Here is a tiny trained network, its code and every weight. The questions are about switching its units off for an input and a target symbol, where a switched-off unit gives its printed mean instead of its output.

import numpy as np


def w(rows, s, z=0):
    codes = np.array(rows[::2]) - 128.0
    scale = np.full(codes.shape[1], s)
    scale[-1] = z or s
    return codes * scale


def f(y):
    return np.maximum(y, 0)


def softmax(a):
    e = np.exp(a - a.max(-1, keepdims=True))
    return e / e.sum(-1, keepdims=True)


def log_softmax(a):
    a = a - a.max(-1, keepdims=True)
    return a - np.log(np.exp(a).sum(-1, keepdims=True))


def net(x, mask):
    ids = ['αγηλστ'.index(c) for c in x.split()]
    T = len(ids)
    res = E[ids] + P[:T]
    r = res
    for j in range(2):
        rows = slice(3 * j, 3 * j + 3)
        q, k, v = (r @ M[0][rows].T for M in (Q, K, V))
        z = softmax(np.where(np.tri(T) > 0, q @ k.T / 3**0.5, -1e9)) @ v
        o = O[0][rows]
        res = res + np.where(mask[j], z, o[:, -1]) @ o[:, :-1]
    y = f(res @ A[0][:, :-1].T + A[0][:, -1])
    res = res + np.where(mask[2:10], y, B[0][:, -1]) @ B[0][:, :-1]
    return log_softmax(res[-1] @ U[:, :-1].T + U[:, -1])


Q, K, V, O, A, B = {}, {}, {}, {}, {}, {}
E = w([
[129,98,132,99,95,192],'α',
[104,35,164,127,1,159],'γ',
[149,203,171,86,89,140],'η',
[134,115,171,108,119,68],'λ',
[96,58,208,142,115,118],'σ',
[127,123,152,102,185,120],'τ',
],0.018)
P = w([
[27,134,136,133,119,143],'0',
[192,93,129,97,136,130],'1',
[85,123,31,91,133,64],'2',
[209,90,142,110,139,131],'3',
[168,164,65,255,194,164],'4',
[224,91,151,117,143,133],'5',
[33,141,213,151,129,180],'6',
[236,89,164,110,145,132],'7',
[26,49,91,57,75,50],'8',
],0.016)
Q[0] = w([
[250,98,85,182,144,118],'h0',
[85,167,72,209,134,144],'h0',
[150,155,179,220,159,170],'h0',
[70,173,132,88,125,142],'h1',
[145,90,90,47,60,46],'h1',
[177,97,211,30,146,175],'h1',
],0.018)
K[0] = w([
[141,153,127,51,100,71],'h0',
[98,26,79,141,113,110],'h0',
[178,113,7,141,141,90],'h0',
[75,140,69,170,175,159],'h1',
[96,158,251,96,104,163],'h1',
[247,133,155,184,154,173],'h1',
],0.016)
V[0] = w([
[109,132,89,117,44,210],'h0',
[109,113,132,70,198,115],'h0',
[155,252,129,83,101,149],'h0',
[197,110,187,124,69,48],'h1',
[117,136,189,100,198,208],'h1',
[104,177,160,129,148,66],'h1',
],0.011)
O[0] = w([
[177,71,184,165,97,97,120],'h0',
[93,178,113,141,140,210,189],'h0',
[101,200,107,196,70,51,141],'h0',
[141,194,249,67,77,87,226],'h1',
[166,198,123,188,184,193,253],'h1',
[74,177,185,107,208,91,91],'h1',
],0.013,0.0044)
A[0] = w([
[37,148,70,75,143,119,88],'n0',
[131,125,114,216,51,98,102],'n1',
[55,85,147,143,119,146,117],'n2',
[188,144,121,134,202,105,155],'n3',
[25,169,76,195,146,104,61],'n4',
[252,130,200,139,104,164,27],'n5',
[151,154,143,111,48,91,2],'n6',
[146,119,81,208,122,170,165],'n7',
],0.011,0.0082)
B[0] = w([
[92,98,133,214,152,96,178],'n0',
[126,180,215,96,198,171,209],'n1',
[191,150,107,123,110,175,167],'n2',
[166,111,189,125,49,210,170],'n3',
[153,108,49,17,52,122,182],'n4',
[44,109,31,142,160,74,252],'n5',
[193,96,101,163,122,168,209],'n6',
[126,223,139,123,121,2,205],'n7',
],0.0095,0.016)
U = w([
[202,153,123,177,130,142,244],'α',
[162,106,100,94,90,154,127],'γ',
[172,162,135,2,114,128,2],'η',
[19,136,148,122,132,153,174],'λ',
[211,141,106,69,185,211,104],'σ',
[140,160,33,89,162,159,60],'τ',
],0.0061,0.0035)

Each question gives the input, a string of symbols that net reads in full, and the target symbol t.
The units are the heads (3 rows each of Q, K, V and O) and the neurons (one row each of A and B). Each row of codes is followed by its name. A weight is (code - 128) times the scale printed after its matrix; where a second scale follows, it is the last column's (O, A, B and U).
mask holds one flag per unit, heads first, then neurons. A switched-off unit (its flag False) gives its mean, the last column of its rows in O or B, instead of its output. The means were averaged over made-up inputs and are rounded, as every weight is.
A unit's drop is (log p(t) with every unit on - log p(t) with that unit switched off) / (log p(t) with every unit on - log p(t) with every unit switched off).
The circuit of an input: a set's keep is (log p(t) with only the set's units on - log p(t) with every unit switched off) / (log p(t) with every unit on - log p(t) with every unit switched off). Starting from all 10 units, units are removed one at a time, each time the one whose removal leaves the highest keep (on an exact tie, the one counted first), for as long as the keep stays at least 0.8.
circuit, biggest first: the units of the circuit, biggest drop first
most important unit: the unit with the biggest drop
top k neurons: the k neurons with the biggest drops, biggest first
drop of u: that unit's drop, to one decimal
input γ γ λ γ γ τ γ λ η, target γ: most important unit : h0
input σ α α τ τ λ λ, target τ: circuit, biggest first : (h1, n4)
input α α λ α τ σ, target λ: circuit, biggest first : (n5, h1)
input σ σ σ, target σ: circuit, biggest first : (h0, n5)
input γ σ γ α τ, target γ: circuit, biggest first : (h1, h0)
input σ σ τ τ η, target τ: top 3 neurons : (n4, n1, n0)
input α η λ τ γ τ η, target γ: circuit, biggest first : (h1, h0)
input λ α α η σ λ σ α τ, target σ: circuit, biggest first : (h0, h1)
input τ γ α σ, target λ: circuit, biggest first : (n5, h1, n4)
input α σ σ, target α: circuit, biggest first : (h0, h1, n7)
input γ λ τ, target γ: circuit, biggest first : (h0, h1)
input η λ η α, target α: top 3 neurons : (n6, n4, n7)
input α α α, target α: top 3 neurons : (n7, n5, n4)
input α τ γ, target α: most important unit : h0
input η σ γ, target η: top 3 neurons : (n4, n1, n5)
input η σ λ γ α σ τ, target α: top 3 neurons : (n7, n5, n4)
input λ λ σ γ τ, target σ: top 2 neurons : (n5, n7)
input λ τ γ γ τ λ σ α, target τ: top 3 neurons : (n5, n1, n3)
input γ η γ η, target α: top 2 neurons : (n6, n4)
input λ η σ α α λ γ τ σ, target γ: circuit, biggest first : (h0)
input γ γ λ λ α, target λ: top 3 neurons : (n0, n6, n4)
input α γ σ τ η σ η, target η: drop of n1 : 0.2
input λ σ τ λ η γ τ, target η: drop of h0 : 0.8
input λ τ σ α τ α τ η λ, target τ: drop of n3 : -0.1
input σ γ τ λ τ τ σ, target τ: drop of h1 : 0.7
